Below are the code and all the weights of a small trained network. Each question names an input and a class and asks about switching units off, where a switched-off unit gives its printed mean instead of its output.

import numpy as np


def w(rows, s, z=0):
    codes = np.array(rows[::2]) - 128.0
    scale = np.full(codes.shape[1], s)
    scale[-1] = z or s
    return codes * scale


def norm(h):
    return h / np.sqrt((h * h).mean(-1, keepdims=True) + 1e-5)


def f(y):
    return y / 2 * (1 + np.tanh(0.7978845608 * (y + 0.044715 * y**3)))


def log_softmax(a):
    a = a - a.max(-1, keepdims=True)
    return a - np.log(np.exp(a).sum(-1, keepdims=True))


def net(x, mask):
    res = np.array(x, float).reshape(1, 2) / 4 @ E
    u = 0
    for l in range(2):
        y = f(norm(res) @ A[l][:, :-1].T + A[l][:, -1])
        res = res + np.where(mask[u : u + 8], y, B[l][:, -1]) @ B[l][:, :-1]
        u += 8
    return log_softmax(norm(res)[-1] @ U[:, :-1].T + U[:, -1])


A, B = {}, {}
E = w([
[85,193,171,11,25,158,71,53,172,148,117],'x0',
[229,181,179,92,142,104,101,171,42,161,92],'x1',
],0.011)
A[0] = w([
[110,95,137,73,33,143,111,170,121,146,91,132],'0.n0',
[217,107,196,75,106,169,98,125,73,177,122,139],'0.n1',
[128,60,94,115,173,87,146,174,52,107,84,185],'0.n2',
[89,55,150,165,95,51,103,137,151,80,143,70],'0.n3',
[133,63,49,181,78,123,58,117,172,160,131,15],'0.n4',
[74,138,111,104,190,186,113,117,255,89,180,3],'0.n5',
[97,139,127,75,115,127,114,89,134,109,84,153],'0.n6',
[82,19,65,149,114,197,125,111,145,129,157,46],'0.n7',
],0.0057,0.0039)
B[0] = w([
[104,80,190,142,210,175,160,153,80,129,150,187],'0.n0',
[95,96,105,120,140,100,190,94,174,58,167,255],'0.n1',
[47,127,204,102,103,178,138,82,119,126,144,247],'0.n2',
[105,149,119,138,113,3,95,168,195,107,60,146],'0.n3',
[168,196,50,103,77,58,168,52,131,95,88,134],'0.n4',
[146,112,47,113,149,121,143,89,135,34,128,188],'0.n5',
[115,105,186,227,159,71,125,185,137,137,82,190],'0.n6',
[166,162,101,83,105,166,94,188,241,74,68,201],'0.n7',
],0.0066,0.0051)
A[1] = w([
[153,84,68,201,124,119,136,162,109,136,126,120],'1.n0',
[145,128,145,148,152,93,115,156,157,73,73,220],'1.n1',
[137,187,168,97,72,147,63,84,120,184,116,168],'1.n2',
[249,181,110,104,107,136,78,155,127,133,79,118],'1.n3',
[108,136,117,71,101,125,105,98,163,160,130,148],'1.n4',
[209,157,128,101,93,105,127,160,80,123,103,6],'1.n5',
[200,180,133,90,154,113,118,118,109,141,121,79],'1.n6',
[100,85,159,122,113,159,160,80,131,93,174,172],'1.n7',
],0.013,0.0018)
B[1] = w([
[154,111,214,74,135,128,88,68,128,144,113,225],'1.n0',
[132,157,131,134,111,135,137,152,64,170,146,213],'1.n1',
[155,89,149,167,193,133,132,123,78,154,145,254],'1.n2',
[129,178,86,122,87,153,177,207,87,143,146,183],'1.n3',
[174,75,192,154,186,108,131,129,109,133,134,220],'1.n4',
[68,118,86,127,94,115,89,76,249,118,148,209],'1.n5',
[83,124,60,137,82,129,135,116,189,57,68,215],'1.n6',
[149,175,84,119,104,124,138,165,97,136,108,251],'1.n7',
],0.012,0.0075)
U = w([
[143,46,251,149,197,133,133,98,76,128,103,210],'0',
[100,101,57,136,77,109,133,121,229,30,75,199],'1',
[155,196,91,124,92,136,160,219,29,141,105,205],'2',
[124,141,110,128,120,92,97,119,136,182,172,5],'3',
[144,156,119,122,137,128,60,136,145,149,170,30],'4',
[135,120,100,103,121,129,64,126,116,144,151,15],'5',
[120,140,102,122,120,113,105,110,138,187,204,24],'6',
[111,153,110,120,134,119,69,125,134,162,192,2],'7',
],0.016,0.0043)

Each question gives the input, the list of numbers given to net, and the class t.
The units are the neurons (one row each of A and B). Each row of codes is followed by its name. A weight is (code - 128) times the scale printed after its matrix; where a second scale follows, it is the last column's (A, B and U).
mask holds one flag per neuron, layer by layer. A switched-off neuron (its flag False) gives its mean, the last column of its row in B, instead of its output. The means were averaged over made-up inputs and are rounded, as every weight is.
A unit's drop is (log p(t) with every unit on - log p(t) with that unit switched off) / (log p(t) with every unit on - log p(t) with every unit switched off).
The circuit of an input: a set's keep is (log p(t) with only the set's units on - log p(t) with every unit switched off) / (log p(t) with every unit on - log p(t) with every unit switched off). Starting from the 12 units with the biggest drops (on a tie, the unit counted first), units are removed one at a time, each time the one whose removal leaves the highest keep (on an exact tie, the one counted first), for as long as the keep stays at least 0.8.
units of the circuit, in order: the units of the circuit, biggest drop first
most important unit: the unit with the biggest drop
k most important neurons: the k neurons with the biggest drops, biggest first
k most important neurons of layer l: the k neurons of layer l with the biggest drops, biggest first
drop of u: that unit's drop, to one decimal
input [-1,3], class 2: most important unit => 0.n1
input [-7,8], class 1: units of the circuit, in order => [1.n6 1.n5]
input [6,7], class 1: 4 most important neurons => [1.n6 0.n2 1.n5 1.n0]
input [-3,-2], class 2: 4 most important neurons => [0.n2 1.n1 1.n4 0.n6]
input [-2,-3], class 2: 3 most important neurons => [1.n1 1.n5 1.n6]
input [4,4], class 0: 3 most important neurons => [1.n2 0.n5 0.n1]
input [7,7], class 0: 4 most important neurons => [1.n2 1.n4 0.n1 1.n7]
input [-2,4], class 1: 2 most important neurons => [0.n0 0.n6]
input [7,8], class 1: 3 most important neurons of layer 1 => [1.n6 1.n5 1.n1]
input [3,0], class 2: 2 most important neurons => [0.n0 1.n7]
input [-1,0], class 2: drop of 1.n6 => 0.0
input [7,5], class 0: drop of 1.n2 => 1.0
input [-8,-6], class 0: drop of 1.n0 => 2.1
input [-4,7], class 1: drop of 1.n5 => 0.2
input [0,-2], class 2: most important unit => 1.n1
